[100 = 0]

[94, 83, 116, 94, 107, 117, 110, 107, 114, 111, 106, 86, 123, 121, 103, 83, 98, 110, 65, 125, 89, 53, 90, 85, 143, 89, 73, 108, 119, 71, 106, 101, 103, 89, 96, 75, 119, 89, 92, 120, 92, 77, 102, 85, 114, 100, 105, 98, 87] => P/mori
[82, 108, 100, 84, 109, 98, 127, 101, 78, 136, 93, 79, 99, 101, 105, 85, 97, 120, 83, 97, 105, 89, 118, 112, 108, 76, 79, 91, 108, 89, 113, 108, 97, 73, 120, 96, 109, 109, 107, 109, 139, 85, 127, 97, 107, 105, 113, 101, 96] => Q/Siv
[99, 106, 98, 89, 115, 88, 115, 103, 96, 103, 88, 89, 112, 87, 104, 81, 98, 98, 102, 87, 76, 94, 106, 108, 94, 103, 91, 91, 94, 101, 109, 105, 98, 114, 114, 99, 92, 111, 103, 97, 110, 100, 103, 109, 101, 95, 106, 105, 107] => Q/Siv
[83, 107, 115, 96, 118, 95, 122, 107, 109, 114, 100, 75, 128, 120, 118, 78, 89, 110, 74, 104, 92, 95, 103, 109, 110, 96, 61, 104, 122, 74, 108, 108, 115, 99, 120, 78, 91, 104, 102, 110, 121, 79, 117, 83, 102, 100, 93, 97, 105] => Q/Gidi
[86, 105, 102, 83, 106, 88, 92, 96, 74, 116, 119, 76, 95, 98, 107, 110, 103, 98, 116, 82, 87, 109, 103, 130, 107, 116, 70, 107, 143, 83, 125, 96, 86, 130, 132, 125, 71, 117, 117, 110, 98, 56, 109, 88, 77, 102, 63, 82, 149] => Q/renol
[131, 108, 101, 90, 101, 93, 90, 98, 103, 116, 106, 83, 110, 73, 98, 114, 98, 89, 93, 96, 90, 72, 98, 116, 98, 98, 88, 89, 105, 102, 104, 92, 91, 122, 127, 112, 87, 78, 106, 106, 85, 114, 123, 104, 89, 78, 98, 89, 110] => Q/dotoz
[87, 104, 93, 81, 119, 91, 117, 100, 92, 127, 104, 86, 126, 106, 104, 87, 94, 108, 98, 99, 108, 79, 120, 117, 115, 95, 68, 93, 104, 75, 116, 118, 95, 115, 128, 86, 94, 109, 113, 109, 112, 79, 110, 108, 103, 103, 96, 100, 111] => Q/Siv
[101, 109, 85, 87, 121, 90, 118, 99, 100, 98, 102, 91, 107, 84, 94, 77, 100, 99, 100, 86, 104, 82, 121, 116, 104, 107, 93, 82, 67, 102, 107, 116, 97, 112, 112, 102, 94, 113, 106, 102, 119, 111, 103, 107, 106, 100, 97, 111, 101] => Q/Siv
[101, 94, 82, 91, 100, 110, 81, 92, 112, 102, 128, 92, 95, 110, 94, 101, 94, 87, 101, 120, 96, 52, 60, 100, 111, 110, 76, 118, 129, 69, 101, 89, 94, 102, 105, 106, 118, 92, 95, 108, 76, 86, 104, 79, 101, 108, 67, 87, 116] => K/renol
[93, 98, 104, 95, 97, 120, 95, 105, 123, 100, 106, 99, 104, 114, 101, 107, 93, 104, 70, 118, 77, 60, 94, 96, 105, 94, 74, 106, 120, 83, 101, 99, 107, 87, 99, 84, 122, 84, 87, 113, 89, 92, 92, 93, 104, 107, 95, 93, 88] => P/Siv
[115, 108, 93, 97, 119, 92, 95, 97, 117, 93, 110, 91, 90, 87, 96, 116, 101, 70, 105, 99, 83, 55, 96, 105, 103, 116, 96, 95, 97, 94, 89, 90, 96, 124, 103, 112, 98, 107, 94, 106, 74, 99, 117, 108, 83, 97, 77, 97, 125] => Q/dotoz
[99, 115, 108, 95, 111, 87, 113, 100, 97, 91, 64, 108, 60, 55, 84, 87, 99, 90, 136, 78, 98, 63, 152, 119, 93, 73, 122, 74, 67, 142, 106, 119, 104, 103, 108, 120, 72, 125, 102, 89, 139, 153, 118, 139, 101, 98, 111, 116, 99] => Q/Siv
[93, 106, 83, 74, 117, 85, 112, 92, 80, 113, 145, 73, 124, 104, 115, 97, 93, 98, 92, 99, 108, 87, 105, 132, 114, 112, 65, 94, 126, 79, 111, 95, 89, 114, 129, 96, 78, 113, 116, 115, 116, 66, 102, 85, 86, 103, 89, 74, 131] => Q/Gidi
[96, 100, 96, 83, 128, 83, 112, 104, 102, 116, 107, 71, 138, 108, 102, 85, 94, 110, 63, 114, 111, 70, 110, 114, 105, 107, 69, 92, 117, 74, 107, 88, 106, 121, 114, 79, 96, 100, 100, 109, 120, 72, 115, 78, 96, 97, 107, 101, 107] => Q/Gidi
[88, 98, 91, 92, 106, 107, 85, 93, 111, 91, 101, 93, 78, 88, 87, 84, 99, 83, 100, 98, 94, 53, 98, 104, 114, 91, 95, 103, 97, 95, 117, 104, 107, 96, 107, 96, 96, 113, 95, 99, 106, 113, 109, 99, 101, 108, 66, 98, 114] => K/renol
[102, 112, 111, 90, 103, 99, 98, 98, 118, 113, 107, 81, 103, 78, 110, 111, 102, 77, 96, 90, 77, 59, 111, 116, 100, 89, 74, 84, 126, 104, 88, 92, 102, 118, 119, 120, 89, 91, 105, 99, 87, 88, 121, 94, 79, 95, 91, 74, 118] => Q/dotoz
[107, 104, 73, 77, 117, 83, 103, 98, 90, 108, 102, 99, 119, 98, 104, 97, 98, 115, 102, 109, 116, 84, 107, 110, 119, 106, 88, 70, 93, 86, 99, 104, 90, 115, 111, 92, 93, 85, 108, 94, 107, 93, 95, 100, 113, 95, 94, 102, 113] => Q/Gidi
[118, 118, 92, 82, 106, 85, 107, 98, 99, 111, 114, 90, 115, 85, 111, 105, 85, 83, 104, 103, 92, 87, 99, 126, 100, 111, 94, 89, 105, 87, 101, 94, 89, 132, 119, 112, 87, 104, 74, 106, 96, 91, 113, 105, 88, 92, 90, 99, 112] => Q/dotoz
[83, 103, 94, 87, 111, 99, 85, 98, 105, 109, 114, 83, 99, 109, 104, 102, 97, 91, 90, 103, 87, 76, 87, 121, 102, 106, 66, 109, 144, 78, 118, 101, 102, 112, 116, 101, 103, 121, 104, 118, 98, 77, 110, 87, 94, 110, 70, 92, 124] => Q/renol
[105, 89, 68, 90, 112, 100, 105, 102, 130, 93, 104, 96, 108, 100, 87, 90, 102, 90, 100, 130, 108, 19, 105, 99, 99, 109, 65, 90, 86, 91, 88, 111, 96, 108, 119, 76, 106, 85, 92, 114, 105, 105, 101, 103, 125, 98, 91, 113, 92] => K/Siv
[93, 102, 104, 92, 116, 90, 107, 101, 90, 102, 102, 85, 112, 107, 109, 88, 94, 111, 92, 96, 105, 119, 109, 109, 115, 99, 86, 104, 113, 90, 106, 102, 98, 111, 115, 97, 88, 100, 105, 121, 113, 92, 95, 94, 102, 99, 102, 100, 117] => Q/Siv
[96, 93, 78, 88, 114, 96, 114, 101, 113, 106, 102, 95, 119, 104, 90, 65, 95, 105, 84, 132, 108, 51, 106, 105, 106, 100, 87, 91, 94, 85, 104, 108, 90, 107, 141, 69, 104, 96, 102, 115, 113, 95, 104, 100, 118, 107, 101, 106, 105] => K/Siv
[82, 100, 101, 88, 108, 97, 137, 102, 88, 115, 85, 98, 93, 108, 97, 88, 83, 117, 102, 92, 103, 121, 126, 115, 109, 76, 92, 115, 111, 116, 117, 110, 99, 94, 87, 100, 81, 112, 109, 98, 131, 96, 96, 99, 107, 101, 113, 107, 104] => Q/Siv
[122, 108, 119, 101, 97, 95, 97, 101, 107, 98, 107, 89, 94, 92, 103, 115, 99, 91, 96, 96, 78, 79, 95, 114, 99, 104, 84, 87, 128, 99, 102, 84, 111, 119, 112, 118, 89, 100, 103, 112, 86, 86, 103, 93, 78, 95, 77, 82, 125] => Q/dotoz
[95, 86, 87, 83, 106, 108, 106, 104, 107, 115, 117, 96, 118, 118, 101, 98, 104, 102, 74, 125, 96, 48, 94, 95, 116, 88, 71, 105, 123, 72, 99, 104, 103, 103, 104, 72, 109, 90, 95, 119, 95, 76, 107, 77, 108, 103, 95, 94, 92] => P/Siv
[100, 105, 96, 83, 106, 94, 111, 109, 87, 134, 88, 86, 120, 94, 112, 85, 85, 120, 100, 97, 103, 95, 121, 115, 106, 87, 78, 79, 100, 106, 110, 108, 99, 112, 118, 106, 85, 100, 103, 107, 119, 75, 106, 99, 104, 88, 106, 98, 101] => Q/Gidi
[104, 93, 100, 100, 91, 129, 92, 101, 119, 103, 101, 107, 79, 91, 96, 104, 104, 95, 104, 104, 84, 62, 143, 115, 111, 69, 93, 95, 113, 105, 99, 102, 97, 80, 100, 100, 112, 91, 97, 101, 95, 99, 110, 98, 107, 99, 94, 88, 91] => P/renol
[80, 94, 105, 96, 105, 92, 112, 109, 92, 118, 107, 95, 119, 115, 98, 81, 98, 122, 84, 105, 112, 113, 108, 118, 104, 89, 67, 96, 132, 83, 114, 107, 103, 104, 120, 82, 94, 100, 103, 111, 120, 77, 103, 85, 98, 103, 113, 93, 110] => Q/Siv
[83, 84, 93, 102, 110, 119, 119, 102, 116, 124, 119, 96, 132, 136, 102, 90, 98, 110, 50, 134, 101, 52, 93, 81, 112, 102, 54, 118, 120, 55, 101, 98, 101, 89, 106, 64, 122, 88, 83, 129, 102, 68, 101, 71, 115, 101, 98, 92, 85] => P/Siv
[85, 96, 96, 87, 115, 110, 79, 101, 114, 119, 128, 88, 104, 112, 87, 96, 100, 98, 69, 129, 78, 33, 100, 103, 116, 93, 56, 109, 144, 66, 105, 96, 100, 111, 113, 84, 102, 86, 93, 121, 76, 65, 117, 78, 104, 91, 75, 86, 106] => P/dotoz
[94, 86, 102, 95, 117, 114, 119, 99, 127, 127, 107, 99, 133, 124, 103, 81, 91, 119, 44, 134, 105, 28, 100, 88, 118, 83, 63, 104, 127, 67, 108, 100, 108, 97, 101, 58, 120, 84, 86, 137, 102, 72, 111, 86, 113, 100, 103, 86, 86] => P/Gidi
[96, 96, 71, 97, 128, 96, 110, 97, 108, 91, 98, 104, 91, 100, 74, 80, 89, 86, 109, 110, 119, 34, 122, 104, 111, 94, 93, 88, 64, 99, 104, 115, 96, 103, 103, 85, 93, 103, 93, 104, 123, 125, 109, 106, 126, 105, 92, 115, 70] => K/Siv
[87, 100, 94, 72, 104, 98, 98, 99, 103, 111, 108, 88, 85, 83, 85, 94, 95, 97, 110, 95, 83, 62, 113, 125, 111, 75, 88, 81, 123, 99, 122, 107, 102, 116, 123, 117, 84, 112, 98, 99, 106, 82, 109, 96, 102, 101, 79, 86, 115] => Q/renol
[94, 95, 73, 94, 105, 101, 118, 77, 116, 94, 89, 104, 103, 104, 88, 78, 87, 101, 92, 115, 110, 47, 94, 91, 109, 102, 91, 98, 62, 84, 99, 99, 93, 102, 90, 81, 103, 98, 95, 109, 114, 115, 94, 106, 122, 105, 99, 112, 87] => K/Siv
[100, 93, 89, 114, 94, 104, 111, 100, 123, 104, 104, 99, 86, 103, 81, 90, 89, 109, 92, 119, 99, 52, 99, 90, 114, 90, 86, 96, 93, 88, 100, 103, 102, 103, 94, 82, 115, 78, 91, 114, 91, 89, 101, 92, 114, 96, 106, 109, 84] => P/Gidi
[93, 115, 98, 94, 122, 85, 118, 99, 88, 101, 85, 93, 105, 82, 101, 81, 88, 102, 116, 83, 108, 99, 121, 111, 101, 88, 99, 81, 81, 126, 110, 108, 96, 107, 112, 100, 79, 121, 122, 91, 144, 107, 106, 111, 99, 102, 86, 113, 108] => Q/Siv
[74, 110, 118, 96, 119, 97, 98, 93, 105, 108, 105, 70, 89, 107, 110, 92, 91, 86, 91, 86, 78, 70, 100, 127, 105, 106, 59, 122, 149, 79, 123, 93, 101, 116, 115, 107, 88, 125, 104, 112, 122, 95, 123, 89, 80, 102, 56, 88, 175] => Q/renol
[108, 110, 100, 82, 121, 79, 97, 89, 94, 104, 110, 77, 117, 81, 101, 115, 113, 94, 99, 91, 87, 75, 89, 117, 106, 101, 83, 70, 130, 99, 97, 85, 91, 132, 128, 123, 82, 102, 104, 112, 83, 81, 121, 99, 77, 89, 83, 85, 126] => Q/dotoz
[86, 96, 86, 82, 111, 101, 101, 91, 105, 88, 96, 97, 104, 73, 87, 85, 94, 106, 100, 106, 107, 58, 119, 101, 115, 77, 98, 90, 81, 100, 102, 104, 97, 92, 103, 90, 100, 90, 97, 102, 120, 112, 118, 113, 128, 97, 109, 108, 90] => P/Siv
[91, 93, 91, 102, 119, 111, 105, 95, 122, 102, 109, 85, 118, 122, 106, 81, 89, 100, 68, 123, 100, 33, 94, 97, 107, 105, 70, 115, 109, 61, 100, 93, 100, 111, 96, 66, 110, 88, 95, 121, 84, 91, 109, 78, 110, 110, 87, 100, 80] => K/renol
[93, 108, 102, 75, 110, 86, 115, 125, 92, 125, 102, 85, 123, 92, 91, 91, 100, 113, 86, 102, 106, 79, 118, 123, 106, 84, 68, 79, 112, 95, 109, 100, 80, 121, 134, 97, 88, 100, 114, 102, 106, 83, 113, 103, 102, 98, 117, 104, 110] => Q/Siv
[92, 89, 109, 101, 106, 119, 154, 111, 124, 116, 105, 103, 117, 123, 103, 86, 96, 113, 52, 122, 91, 52, 100, 79, 110, 83, 86, 110, 114, 70, 90, 102, 123, 95, 99, 74, 147, 85, 81, 120, 102, 80, 111, 87, 115, 100, 110, 93, 82] => P/Siv
[103, 117, 112, 107, 110, 85, 113, 103, 104, 96, 68, 99, 75, 58, 77, 90, 101, 91, 127, 81, 96, 61, 135, 113, 100, 72, 112, 76, 65, 149, 100, 101, 95, 95, 109, 116, 82, 120, 107, 94, 123, 136, 114, 137, 106, 94, 115, 106, 93] => Q/Siv
[116, 119, 102, 96, 108, 85, 110, 103, 91, 109, 97, 89, 110, 80, 100, 114, 102, 90, 106, 97, 103, 86, 108, 118, 92, 98, 88, 70, 94, 104, 107, 78, 91, 130, 125, 117, 78, 103, 112, 99, 107, 96, 118, 105, 86, 91, 96, 109, 114] => Q/dotoz
[86, 87, 94, 101, 113, 113, 115, 94, 118, 95, 94, 105, 105, 110, 96, 74, 92, 105, 84, 111, 100, 46, 106, 94, 114, 77, 83, 104, 85, 90, 102, 111, 107, 84, 97, 77, 113, 100, 85, 112, 117, 114, 103, 100, 119, 100, 107, 111, 78] => P/Siv
[61, 90, 71, 91, 119, 95, 91, 93, 118, 90, 118, 93, 103, 113, 78, 78, 89, 83, 100, 117, 96, 18, 85, 98, 109, 133, 79, 108, 89, 67, 103, 102, 95, 112, 99, 90, 119, 113, 95, 110, 94, 107, 122, 88, 52, 104, 59, 96, 117] => K/renol
[118, 116, 95, 96, 111, 91, 102, 92, 109, 102, 116, 78, 102, 82, 94, 95, 106, 78, 103, 95, 85, 39, 111, 109, 106, 111, 90, 84, 96, 96, 93, 91, 88, 129, 109, 112, 101, 104, 103, 109, 86, 92, 123, 98, 83, 97, 88, 98, 112] => Q/dotoz
[83, 89, 94, 94, 120, 97, 117, 95, 85, 118, 101, 78, 135, 113, 98, 76, 89, 118, 77, 116, 107, 81, 106, 118, 109, 101, 67, 92, 109, 82, 104, 100, 92, 107, 110, 84, 95, 116, 107, 120, 108, 78, 105, 88, 108, 105, 92, 91, 125] => Q/Siv
[95, 105, 109, 90, 106, 76, 110, 99, 88, 110, 88, 79, 95, 83, 106, 93, 98, 99, 106, 82, 92, 110, 121, 123, 100, 81, 88, 90, 121, 107, 111, 110, 99, 121, 131, 98, 74, 119, 109, 97, 107, 102, 115, 99, 89, 100, 90, 94, 118] => Q/renol

[107, 104, 95, 93, 107, 103, 97, 134, 108, 94, 104, 113, 122, 87, 69, 64, 104, 104, 104, 90, 110, 116, 87, 87, 108, 109, 80, 96, 109, 106, 101, 100, 91, 97, 69, 93, 111, 98, 98, 87, 83, 97, 116, 105, 105, 93, 86, 105, 98] => E/<41>
[102, 101, 84, 80, 92, 120, 104, 131, 97, 87, 94, 105, 116, 93, 70, 76, 109, 94, 94, 92, 106, 105, 102, 98, 105, 101, 89, 94, 89, 109, 104, 92, 86, 92, 86, 102, 94, 98, 110, 105, 94, 88, 121, 113, 98, 99, 146, 80, 98] => M/<43>
[122, 101, 123, 97, 92, 76, 93, 132, 113, 67, 100, 132, 119, 84, 99, 114, 114, 123, 68, 106, 117, 105, 95, 91, 96, 97, 88, 95, 117, 109, 110, 92, 87, 96, 122, 100, 121, 108, 130, 83, 92, 93, 93, 115, 104, 93, 130, 108, 112] => J/<41>
[114, 103, 102, 71, 98, 99, 101, 125, 109, 68, 109, 143, 121, 88, 93, 85, 106, 110, 94, 100, 101, 78, 122, 97, 87, 107, 79, 108, 100, 118, 101, 85, 87, 91, 133, 101, 124, 114, 123, 88, 85, 89, 106, 107, 88, 102, 164, 94, 111] => J/<43>
[110, 98, 115, 93, 107, 83, 103, 136, 125, 95, 112, 130, 127, 84, 57, 64, 126, 102, 98, 98, 116, 116, 81, 77, 100, 116, 65, 106, 126, 115, 104, 101, 101, 109, 44, 76, 128, 95, 76, 85, 89, 95, 98, 103, 89, 94, 118, 102, 116] => J/<41>
[120, 87, 91, 88, 104, 86, 105, 113, 112, 57, 96, 117, 123, 99, 75, 114, 112, 100, 69, 96, 108, 92, 149, 84, 94, 92, 91, 90, 78, 108, 121, 85, 86, 96, 112, 100, 102, 92, 98, 94, 96, 92, 99, 122, 90, 91, 152, 104, 107] => J/<43>
[126, 94, 125, 98, 121, 71, 109, 115, 114, 92, 113, 137, 117, 97, 91, 104, 93, 111, 104, 110, 112, 106, 109, 92, 96, 108, 82, 108, 125, 101, 115, 110, 88, 108, 95, 82, 134, 100, 73, 74, 85, 97, 87, 95, 104, 99, 113, 100, 110] => J/<41>
[108, 106, 125, 106, 90, 97, 97, 131, 107, 83, 99, 125, 127, 85, 82, 93, 114, 107, 81, 104, 117, 114, 89, 86, 104, 110, 89, 97, 112, 107, 100, 102, 97, 98, 88, 95, 120, 96, 117, 87, 105, 92, 88, 103, 101, 97, 93, 113, 108] => J/<41>
[117, 105, 133, 106, 112, 81, 108, 112, 100, 66, 107, 145, 104, 100, 90, 110, 102, 104, 96, 110, 109, 112, 101, 89, 97, 103, 83, 99, 111, 109, 109, 92, 99, 110, 95, 100, 119, 95, 151, 83, 88, 84, 77, 102, 101, 96, 119, 95, 101] => J/<41>
[99, 115, 92, 72, 100, 100, 101, 140, 129, 86, 105, 118, 111, 68, 79, 69, 132, 112, 98, 92, 110, 76, 124, 86, 93, 108, 79, 108, 99, 116, 98, 94, 84, 75, 75, 79, 118, 110, 115, 79, 81, 94, 117, 121, 77, 95, 160, 101, 114] => J/<43>
[127, 96, 128, 101, 103, 76, 76, 117, 113, 76, 106, 132, 130, 91, 80, 106, 116, 109, 80, 125, 122, 117, 90, 75, 103, 108, 81, 99, 121, 108, 110, 97, 91, 105, 84, 84, 120, 102, 95, 86, 85, 96, 93, 108, 99, 90, 109, 108, 107] => J/<41>
[121, 105, 136, 100, 106, 76, 100, 145, 113, 69, 108, 146, 113, 89, 70, 92, 116, 109, 100, 108, 143, 112, 94, 84, 97, 106, 71, 98, 131, 108, 109, 108, 93, 109, 70, 92, 127, 93, 111, 79, 79, 88, 81, 114, 93, 94, 116, 98, 109] => J/<41>
[112, 99, 124, 95, 108, 80, 101, 113, 110, 72, 106, 129, 121, 99, 80, 109, 113, 100, 86, 107, 116, 114, 91, 81, 98, 101, 86, 98, 118, 104, 106, 108, 94, 112, 88, 88, 121, 86, 101, 86, 93, 85, 76, 104, 101, 95, 95, 107, 109] => J/<41>
[121, 102, 108, 95, 77, 77, 106, 122, 108, 76, 105, 133, 114, 100, 90, 107, 105, 104, 98, 111, 106, 93, 108, 98, 95, 104, 82, 106, 115, 117, 100, 97, 78, 97, 104, 80, 126, 101, 111, 84, 84, 94, 92, 110, 91, 96, 134, 106, 111] => J/<41>
[94, 89, 92, 102, 96, 106, 109, 129, 99, 95, 98, 111, 117, 92, 58, 71, 107, 95, 108, 93, 104, 127, 79, 84, 109, 101, 88, 107, 101, 107, 104, 98, 99, 107, 66, 98, 97, 88, 93, 86, 98, 85, 107, 106, 99, 97, 102, 90, 88] => M/<41>
